In the rows, 128 means zero.
[ 94 146 155 171 105  97 117 120  78 114 194  89 151 160 105 155 158 143
 116 110 154 151 107 119 133 125  97 136 126 159 131 157 149 112 148 133
  97 142 155 161 160] | 7
[114 170  99  74 121  93 132  93 124 137 156 150 158 179 185 144 158 124
 125 141 104 101 105 121 136 157 127  82  73 107 140 135 127 155 109 108
 109 120 139 147  86] | 6
[127  88 151 148 112 144  62 123  88 114 140  82 115  88  98 135 105 129
 104 157 169 106 127  99  92 142  78 133 162 170 140 127 125 147 135 139
 142 140 105 131 150] | 3
[150 156 103 109 129 102 134  93 172 119 203  69 101 147 158 136 147  85
  89 143 118  96 112 144 175  91 116 113 130 136  97 125 103 171  62 202
 211 119  55  69 130] | 2
[127 119 157 101 106 109 154 110 153 135 101  70  91 137 114 101  98 154
  99 146 141 132 147 144 122 136 107 119 116 136 130 172 153 159 163  82
 187 169 125 176 112] | 4
[127 169  97 133 102 123  75  71 135 115 137 127 114 172 127 151  99 109
 132 164 124 144 140 112 122 164 101  85 168 113 166  90 170 152 194 150
 118  82 124 110  85] | 5
[103 166 137 182 165 133  88 101 126 141 200  85 116 113 107 126 198 128
 144 166 194 145 104 115 147 161 166  72 178 176 128  94 153 153 119 169
  88 134  88 116 128] | 5
[122 156 158 113 163 124 143  99 120 140 198  50 119 170  50 180 107 145
 182 165 124 171 149 144 147  99 106 130 175 114 140 126 166 127 153 148
 127 140 156 100 150] | 2
[122 177 156 165 153 147 163 126  73  95 138  84 137 154  97 132 108 139
 147 108 169 202 144 145 134 132 120 140 195 158 137 150 137 106 129 159
 165 161 155 130 172] | 2
[130 192 124 115 136 149  88 139 150 121  61 152 110 149 106 156 124  89
 143 189 153 193 105 121 161 147 120 115 159 149 137 125 147 193 149 172
 149 102  94  46 166] | 1
[158  72  88  97  91 167 165 111 168 151 144  94 158 141 108 142 170 143
 127 104 108 104 112 193 137 157 149  95  76 114 120 128 116 156 126 158
  90 153 142  52 143] | 1
[160 103 119 104  82 147 180  94 117 141 112  94 106 116 112  82 137 157
 109 113 155 129 126 169 143 131 168 130 178 115 159 115 126 130 116  94
 106 171 124  95 155] | 7
[139 158 107 170  98 163 168 205 113  75 158 116 125 177 134 151 135 102
 126  73 118 133  97 133 123 185 122  83 165 172 147  86 110 120  77 156
 135 123 116  87 139] | 6
[ 86 132 133 144  98 133  76 146 118 100  73 146 143 108 120 127 119 144
 112 134 148 112 105 132 115 157 119 168 155 188 110 135 134 159 140 108
 168 159 112 157 136] | 5
[128 190  63 124  97  90 158  84 148  96 118 111 119 195 198 154 136 134
 165 150  75 114 117 136 180 168 124 105 207 101 123 113 170 138 124 165
  79  97 134 145  92] | 6
[ 83 202  81 199 120 126 126 134 145  87 169  73 156 214 220  99 126 153
 137 134  97  97 102 152 140 113 165 136  96 112 147  57 133 186 145 154
 147 115 161 164  71] | 5
[160 188  84  87 113 140 150  99 147 136 139  97 106 181 163 151 125 118
 137 141 111 125 120 142 155 153 191 111 124  84 124 163 125 191 116 134
  93 102 145 125 135] | 3
[131 175 115 125 127  86 114 132 132 113 120 128 107 129 114 154 140 105
 124 128 115 157  91 145 134 120 110 124 188 178 126 103 152 117 149 132
 164 169 140 141 109] | 5
[118  64 134 143 124 139 125 101 103 123 150 105 163 156 121 106 134 160
  96 116 168 103 160 127 138 120 164 147 121 102 135 140 122  92 116 161
 163  88  82  64 167] | 2
[115 108  73 102  98 141 139 198 111  98 127 171 152 109 144 150 106 105
 115  73 131 147 144 115 154 124 125 142 135 127 179 130 139  92 104 136
 128 137  99 136 144] | 1
[ 94 121 129 153 153 139 127 134 125 112 160 153 116 160 115 106 109 117
 153 173 108 135 130 150 137 184 103  61 155  97 145  89 164  93 111 182
 165 110 149  82  82] | 2
[135 220 121 137  88 137 135 133 104  81 171  96 131 179 154 138 129 102
 137 167 108 105  65 162 135 161 137  62 102 119 140  99 153 160 117 142
 144 129 123  85 106] | 7
[162 139 115  94 120 106 153 106 159 132 137 145  96 187 197 116 101 101
 132  99 122 154 161 131 151 130 103 139 176 115 126 176 143 107 108 169
 112 112 164 160  78] | 4
[107 201 123 207  91 136 103 116 110  58 130  85 115 119  93 100 119 103
 110  96 159 118 119 143 107 127 188 125 178 129  89  91 142 135 111 121
 166 152 100 149 132] | 5
[127 129 157 171 125 148 116  90 102  95  80  96 170  83 134 134 102 116
 133 150 120 144 163 120 129 180 116 124 154 133 163  82 169 100 210 122
  81 149 157 185 142] | 1
[158  80  90 158 112 152 154 156 181 142 174 142 162 179 110 138 105 156
 106  86 120  86 140 161 136 177 136  69 136 162 131  64 110 140 133 144
 152 106 141 104 118] | 5
[112  99  92 169 141 143 138 204 153 128 208 135 134  97  94 147 118 123
 174 109 128 153 164 114 165 116 118 105 200 171 136  82 128 105  83 170
  81 150 114 152 147] | 4
[118 145 195  88 110  94 103  70 155 141  38  84 110 133 154 139 137 107
 101 107 131 126 125 127 115 133 109 204 156 180 112 153 120 169 142  59
 141 155 106 151 103] | 4
[157 101 132 156 110 175 113 152 115 150 153 104 119  95  96  98 136 162
 123 155 118 189 118 137 117 129 158  86 134 191 148  62 122 117 122  89
 137 148 116 111 138] | 4
[111 132 108 125 118 126 143 193 142 121 176 177 130 164 145 118 105 115
 121 127 112 117 132 106 152 147 143 102 140 162 125  64 111 123  77 122
 163 126 162 158 141] | 1
[110 110 118 180 132 167 180 201 117  77 148 169 140 176 175  87 134 170
 138  77 128 148 129  90 141 116 160 132 136 158 176  79 116  94  97 116
 161 132 179 137 164] | 7
[157 161 161 117 174 138  93  95  67 152 174 117 130  80  68 162 121 113
 147 127 137 165 125 107 115 126  83 131 162 137 143 134 175 132 160 140
  93 108 118 158 120] | 0
[137 118 104 113 125 123 106 127 111 157 142  69 111 144 119 153 129  98
 144 154 150 159 114 118 148 181  82 138 220 142 161  92 106 162 109 174
  86 121 102  66 134] | 6
[ 89 142 131 166 126 131 123 145 117 127 111  87 133 134  83 162 132 138
 109  85 142 151 140 127 129 141 140 204 160 151 161 142 159 120 172 150
 119 107 123 140 158] | 5
[ 99 138 155 122 160 144 123 125 116 169 147 110 145 132  78 128 154 151
 154 142 150  51 121 100  73 177 131 110  69 145 113 132 114 186 137 114
 137 115 127 121 132] | 3
[122 120 184  99 143  71 124  42 120 136 140  80 116 174 120 158 154 124
 128 172 159  88 121 111 149 169  91 109 158  91 140 139 144 172 139 147
 103 115 140 134 110] | 0
[138  73 104 109 130 138 117 143 137 141  95 170 107 115 100 163 123  97
 152 129 125 154 134 139 135 177 116 102 221 136 143  77 109 131 150 121
  71 141 143  74 149] | 1
[113 112  94 142  55 173 127 101  78 124 178 108 151 126 126 120 149 134
 121  93 125 144 142 159  94 112 146 120  74 104 139 132  78 155 112 117
  78 132 103 100 130] | 0
[110 230 140 164 110  99 193 146 118  49 129 110 120 162 162 148 102 145
 166 123 132 113 104 139 171 154 102 134 183 103 104 138 184 118 140 129
 112 113 133 149 130] | 6
[146 156 127 137 101 141 152 188 122  84 112 232 162 169 156 148 114 110
  96  46 156 101 121 117 116 175 144  57 100 144 158 129 101 108  78 104
 162 115 127 161  99] | 2
[145 123 186 131 113 155 129 125  83 121  85 115 105 124 117 103 122 135
 111 131 162  94 127 153  90 157 141 156 159 156 110 136 106 141  80 107
 175 140 115 113 132] | 1
[103 186 164 141 160  96 132 157 179 172  66 122 105 158 108 110 104 130
 143 162 141 131 124 120 152 147 127 138 178 174  94 104 121 169 102 108
 164 122 129 153 127] | 3
[114  83  88 115 119 144 132 186 162 100 159 150 118 164 134 159 105 128
 115  90 105 179 125  95 144 140 153  84 106 123 139 130 141 113 127 109
 173 121 165 144 143] | 0
[119 149 145 133 114 115 150 124 175 143 167 137 140 166 160 121 176 135
 170 123  84  64 121 106 124 112 163 139  41 119  72 131 123 124 123 102
 112 106 136 132 113] | 7
[ 89 216 108 139 110  88 159 115 135 107  93 138 161 221 211 123 143  84
 127 112 112 102 108 151 142 164 159 102 112  98 124 116 120 124 151 152
  69  95 146 100 115] | 3
[155 165 172 129 173 114 118  36  86 107 152 100 134 117  59 174 176  83
 125 129 108  98 144 100 104 123  57 106 178 150 162 112 147 143 140 209
  74 116 115 112 157] | 4
[149 101  70 131  81 157 115 117 187 123 101  65 116 130 151  97 116 145
 143 132 165 235 113 139 164 107 173  88 178 149  94 125 128 107 118 121
 140 179 115  49 175] | 7
[131 129  88  95 153  97 170 115 130 143 154  82 130 200 156 120 120 110
 125 111 137  87 132 139 132 179 165  87 149  56 135 148 108 133  74 203
  80 120 188 134 128] | 4
[146 252  71 127  95 145 142 140 149  68  95 170 123 135 142 153 110 101
 135 138  80 141 103 131 135 111 132  72 136 113 166  91 163 108 120 193
 101  96 123  96 133] | 5
[131 128 133 173 132 115  85 138  87 145 186 180 154 115 122 121 131 116
 137 156 183 161 140 150 154 125 147 116 173 139 135 111 136 101 117 167
  76 120 135 138 111] | 4
[130 103  85 125 129 134 139 176 185 105 170 199 128 124 161 147 144  84
 131  84  86 234 158 106 157 100 108  97  81 165 117 152  98  57  83 134
 195 152 122 103 129] | 5
[123 111  78 105 123 167 135 202 183 118  87 118 159 162 132 195 137 116
 158  74 116 120 134 136 123 104 145 139 100 156 135 159 111 154 103 169
 136 141  95  82 149] | 1
[117 130 163 158 108 118 123 142  97 142 167 169 168 139 137 113 121 146
 123 173 175 112 138 158 124 135 105  88 115 158 139  95 125  99 142 117
 119 113  95  91 106] | 6
[ 82 109 118 121  76 112 123 105 159 133  91  76 101 200 107 139 138 143
 110  72 120 138 119 132 146 163  49 179 166 131 119 192 138 175 105 159
 133 111  99 125 105] | 2
[153  96 118 128 147 163  97 153  80 127 110 172 120  46  98 127  89 123
 137 180 129 162 140 147 127 148 112 127 202 134 134 126 148  90 138 147
 104 129 106 102 165] | 6
[129 138  96  98 121 130 133 133 163  99 127 167 115 131 105 168  78 113
 150 141 138 158 141 143 150  80  77  96 188 114 151 113 161 125 143 189
 134 124 135  66 135] | 0
[106 104 125 136 132 113 155  88  87 103 129 159 177 144 144 129 132 181
 133 136 108 103 144 163 126 152 114 111 146 137 110 134 115  86 123 128
 130 137 149 113 152] | 5
[ 95  61 171 127 139 104 104 180  99 154 140 171 155 140 125 109 117 178
 147 193 182 157 128 162 152 124 113 128 144 163 135 145 149  87 136 112
 140 156 129 112 115] | 4
[169 166 131  82 122 125  78 132 140 139 168 170  97 156  92 145 112  58
 121 118 133 129 145 116 116  38  86 141 179 158 136 122 119 156  89 184
 103 109  84  92 125] | 4
[108 210 122 170 118 139 136 107  92 100  95  94 156 148 136 100 130 127
 188 146 144 176 144  85 113 157  70 132 143 144 128 134 131 152 160 165
  94 146 136 166 140] | 6
[162 111 159 151 111 114 153 168 131 138  56 149 141 147  87  83  95 135
 115  68 177 192 150 105 145 131 111 153 145 131 132 143 120  78 108  94
 165 137 142 155 136] | 3
[138 146 129 170  97 146 120 109  77  73 168 124 159 130  79 128 109 121
 123 131 136  99 137  84 115 211  48  59 130 110 161 114 135 142 128 182
  76 118 135 176 148] | 5
[115  27 127 168 121 128 120 150  95 140 204 103 169 136  85 120 159 173
 100  98 155 116 109 131 149 166  91 160 105 137 145 100 119 154 143 112
 153 125 122 106 135] | 6
[122 117 117 125 109 126 140  55 129 118 165 127 150  78 114 151 103 134
 110 102 115  93 174 159 147 143  87 155 178 132 125 113 127 131 121 125
 114 130 109 131 131] | 5
[147  68 121 111 102 156 154 113 172 186 149  40 126 138  85  74 144 140
 128  98 121 107 153 129 128 123 160 144 124 130 114 118 121 139 132 116
  82 158 104 122 164] | 7
[120 141 127 140  47 127 123 133 130 106  23  64 128 147 127 128  59 165
 101 112 151  76 130 134  76 131 130 131 109  93 126 139 111 180 166  75
 136 118  93 169 121] | 0
[126 182 149 145 146 157 149 110  70  91 152 102 146 142 136 138 132 116
 158 102 133 177 134 121 118 148  95 180 167 159 152 133 135 110 159 167
 109 137 160 109 159] | 5
[118 185 156 173 115 132  98 104  88 112 128 142 123 113 136 109 133 114
  99 122 145 155 100 154 131 127 167 120 194 164 132  60 145 127 109 107
 121 125 129 150 103] | 0
[128 178 140 103 145 125 120  53  79 134 109 105 137 142 107 143 153 149
 102 115 137  91 100 152  99 165 125 144 165 138 159 143 175 161 193 143
  80 115 142 137 130] | 5
[133 155 120  94  96 149 139 126 113 148 192  95 129 190  78 143 138 137
 132  96 178 178 124 163 118  86 134  74 125 149 146 155 124 180 109 117
 112 166 107 108 124] | 0
[145 192 107 163 128 149 121 172 111 126 105 174 162 123 178  95 112 139
 142 125 139 146 132 108 114 100 157 140  98 163 124 110  96 128  92 144
 163  95 106 137 120] | 4
[120 146 122 154 132 106 127  99  77  77 170 128 168 116  77 191 144 110
 107  51 101 164 125 122 147 123  59 110 152 126 149 137 135 109 120 135
  95 144 128 172 153] | 2
[162  88 108 117  86 168 147 136 168 117 134 152 121 184 127 106 168 134
 121 111 133 181 141 143 128  74 206 106  76 125 125 143  94 115 103 137
 148 136 137  35 165] | 4
[108 136 162 142 175 136 119  88  51 159 183 104 169 147 117 151 148 142
 158 149 152 100 134 147  97 173 145 175 141 118 135 118 112 148 148 143
  71 110 188 113 137] | 6
[120 160 108 150  70 113 141 138 143 103 139 117 124 140 176 133 123 110
 140 149 132  78 142 165 132 122 181 142  94  92 101 139 122 133 102 147
 148 142 144 163  88] | 1
[ 98 114 101 145 114 107 135 176  94 153 201 159 172 154  75 119 167 119
 114 138 140 174 109 141 166 171 120  92  86 145 157  90 123 133 130 121
 164 142 116 102 126] | 6
